Here is a tiny trained network, its code and every weight. The questions are about switching its units off for an input and a class, where a switched-off unit gives its printed mean instead of its output.

import numpy as np


def w(rows, s, z=0):
    codes = np.array(rows[::2]) - 128.0
    scale = np.full(codes.shape[1], s)
    scale[-1] = z or s
    return codes * scale


def norm(h):
    return h / np.sqrt((h * h).mean(-1, keepdims=True) + 1e-5)


def f(y):
    return np.maximum(y, 0)


def log_softmax(a):
    a = a - a.max(-1, keepdims=True)
    return a - np.log(np.exp(a).sum(-1, keepdims=True))


def net(x, mask):
    res = np.array(x, float).reshape(1, 6) / 4 @ E
    u = 0
    for l in range(3):
        y = f(norm(res) @ A[l][:, :-1].T + A[l][:, -1])
        res = res + np.where(mask[u : u + 10], y, B[l][:, -1]) @ B[l][:, :-1]
        u += 10
    return log_softmax(norm(res)[-1] @ U[:, :-1].T + U[:, -1])


A, B = {}, {}
E = w([
[141,60,77,192,166],'x0',
[2,132,206,181,121],'x1',
[125,218,103,158,129],'x2',
[43,204,104,136,78],'x3',
[118,113,35,70,65],'x4',
[208,126,177,144,27],'x5',
],0.0075)
A[0] = w([
[72,154,210,117,125,145],'L0N0',
[176,97,106,118,153,47],'L0N1',
[2,139,105,194,158,101],'L0N2',
[190,171,72,116,55,133],'L0N3',
[126,36,140,173,53,157],'L0N4',
[137,156,141,158,240,184],'L0N5',
[42,190,103,143,130,113],'L0N6',
[172,180,105,170,64,126],'L0N7',
[150,84,107,123,112,2],'L0N8',
[123,200,239,148,181,160],'L0N9',
],0.0097,0.0056)
B[0] = w([
[132,59,96,89,90,215],'L0N0',
[109,45,68,132,169,166],'L0N1',
[78,221,90,184,82,243],'L0N2',
[150,200,164,139,170,246],'L0N3',
[182,92,107,48,122,254],'L0N4',
[144,69,74,191,2,243],'L0N5',
[73,106,74,117,134,215],'L0N6',
[186,152,181,114,177,206],'L0N7',
[129,94,44,153,51,136],'L0N8',
[105,132,107,111,45,240],'L0N9',
],0.0092,0.0049)
A[1] = w([
[42,163,126,188,134,121],'L1N0',
[143,103,192,101,189,2],'L1N1',
[56,127,154,251,114,133],'L1N2',
[136,210,91,159,176,84],'L1N3',
[75,109,169,190,160,104],'L1N4',
[63,126,213,71,81,118],'L1N5',
[184,159,71,109,116,105],'L1N6',
[125,94,140,126,209,131],'L1N7',
[68,166,205,124,77,193],'L1N8',
[100,101,121,159,53,128],'L1N9',
],0.012,0.0071)
B[1] = w([
[34,207,91,114,165,216],'L1N0',
[86,181,92,135,35,129],'L1N1',
[102,205,44,118,109,230],'L1N2',
[82,155,212,34,156,169],'L1N3',
[113,154,46,131,91,140],'L1N4',
[191,42,102,210,2,196],'L1N5',
[141,116,173,67,164,228],'L1N6',
[121,83,96,160,61,149],'L1N7',
[77,94,23,117,118,239],'L1N8',
[151,180,86,104,188,254],'L1N9',
],0.0096,0.0057)
A[2] = w([
[154,102,171,198,54,123],'L2N0',
[157,172,78,110,34,201],'L2N1',
[166,56,207,123,81,89],'L2N2',
[208,74,165,135,106,111],'L2N3',
[105,152,82,13,11,169],'L2N4',
[32,68,149,143,209,98],'L2N5',
[163,177,193,93,133,3],'L2N6',
[155,66,62,104,137,135],'L2N7',
[75,76,118,114,145,70],'L2N8',
[181,91,108,187,181,181],'L2N9',
],0.011,0.0042)
B[2] = w([
[146,68,72,239,164,154],'L2N0',
[139,112,191,168,254,227],'L2N1',
[74,148,96,159,171,171],'L2N2',
[56,185,128,151,143,189],'L2N3',
[158,101,218,237,159,248],'L2N4',
[101,45,118,180,38,132],'L2N5',
[196,195,135,196,177,145],'L2N6',
[120,51,166,76,155,201],'L2N7',
[186,89,154,95,120,137],'L2N8',
[76,95,100,59,94,168],'L2N9',
],0.0089,0.012)
U = w([
[92,154,140,99,165,168],'0',
[183,25,75,182,65,215],'1',
[213,201,181,69,188,117],'2',
[34,163,167,75,95,2],'3',
[24,148,5,174,54,182],'4',
[158,75,108,13,152,63],'5',
],0.014,0.0082)

Each question gives the input, the list of numbers given to net, and the class t.
The units are the neurons (one row each of A and B). Each row of codes is followed by its name. A weight is (code - 128) times the scale printed after its matrix; where a second scale follows, it is the last column's (A, B and U).
mask holds one flag per neuron, layer by layer. A switched-off neuron (its flag False) gives its mean, the last column of its row in B, instead of its output. The means were averaged over made-up inputs and are rounded, as every weight is.
A unit's drop is (log p(t) with every unit on - log p(t) with that unit switched off) / (log p(t) with every unit on - log p(t) with every unit switched off).
The circuit of an input: a set's keep is (log p(t) with only the set's units on - log p(t) with every unit switched off) / (log p(t) with every unit on - log p(t) with every unit switched off). Starting from the 12 units with the biggest drops (on a tie, the unit counted first), units are removed one at a time, each time the one whose removal leaves the highest keep (on an exact tie, the one counted first), for as long as the keep stays at least 0.8.
circuit, biggest first: the units of the circuit, biggest drop first
unit that matters most: the unit with the biggest drop
k most important neurons: the k neurons with the biggest drops, biggest first
top k neurons in layer l: the k neurons of layer l with the biggest drops, biggest first
drop when u is switched off: that unit's drop, to one decimal
input [-2,-2,6,-7,8,-4], class 2: circuit, biggest first -> [L0N3, L1N8, L0N6]
input [-8,8,-3,-4,-7,0], class 1: unit that matters most -> L0N0
input [6,-7,-1,2,0,5], class 2: 2 most important neurons -> [L0N3, L1N8]
input [-3,7,-4,7,-8,7], class 1: 3 most important neurons -> [L1N5, L0N0, L2N4]
input [7,-8,0,-2,0,-1], class 5: 2 most important neurons -> [L2N4, L1N5]
input [-8,2,-8,7,-6,-2], class 1: 3 most important neurons -> [L1N5, L0N0, L2N4]
input [2,4,-6,7,2,3], class 1: top 2 neurons in layer 0 -> [L0N4, L0N0]
input [-4,-5,0,6,-2,-4], class 3: 3 most important neurons -> [L0N4, L1N3, L1N0]
input [-6,-5,4,-6,-8,-3], class 1: 2 most important neurons -> [L0N5, L1N0]
input [-2,-6,-3,-6,6,3], class 5: top 2 neurons in layer 0 -> [L0N1, L0N2]
input [-3,4,-2,-2,-1,-3], class 4: top 2 neurons in layer 0 -> [L0N2, L0N4]
input [4,-7,4,-6,3,-5], class 5: top 3 neurons in layer 1 -> [L1N5, L1N6, L1N8]
input [-3,-6,-1,8,8,-8], class 3: 3 most important neurons -> [L0N4, L1N3, L0N5]
input [-6,1,-5,2,0,6], class 1: circuit, biggest first -> [L1N5]
input [7,6,7,2,6,4], class 0: drop when L0N6 is switched off -> -0.1
input [1,-6,4,-6,6,-3], class 5: drop when L0N1 is switched off -> 0.3
input [-8,-2,1,6,6,-1], class 0: drop when L2N6 is switched off -> 0.0
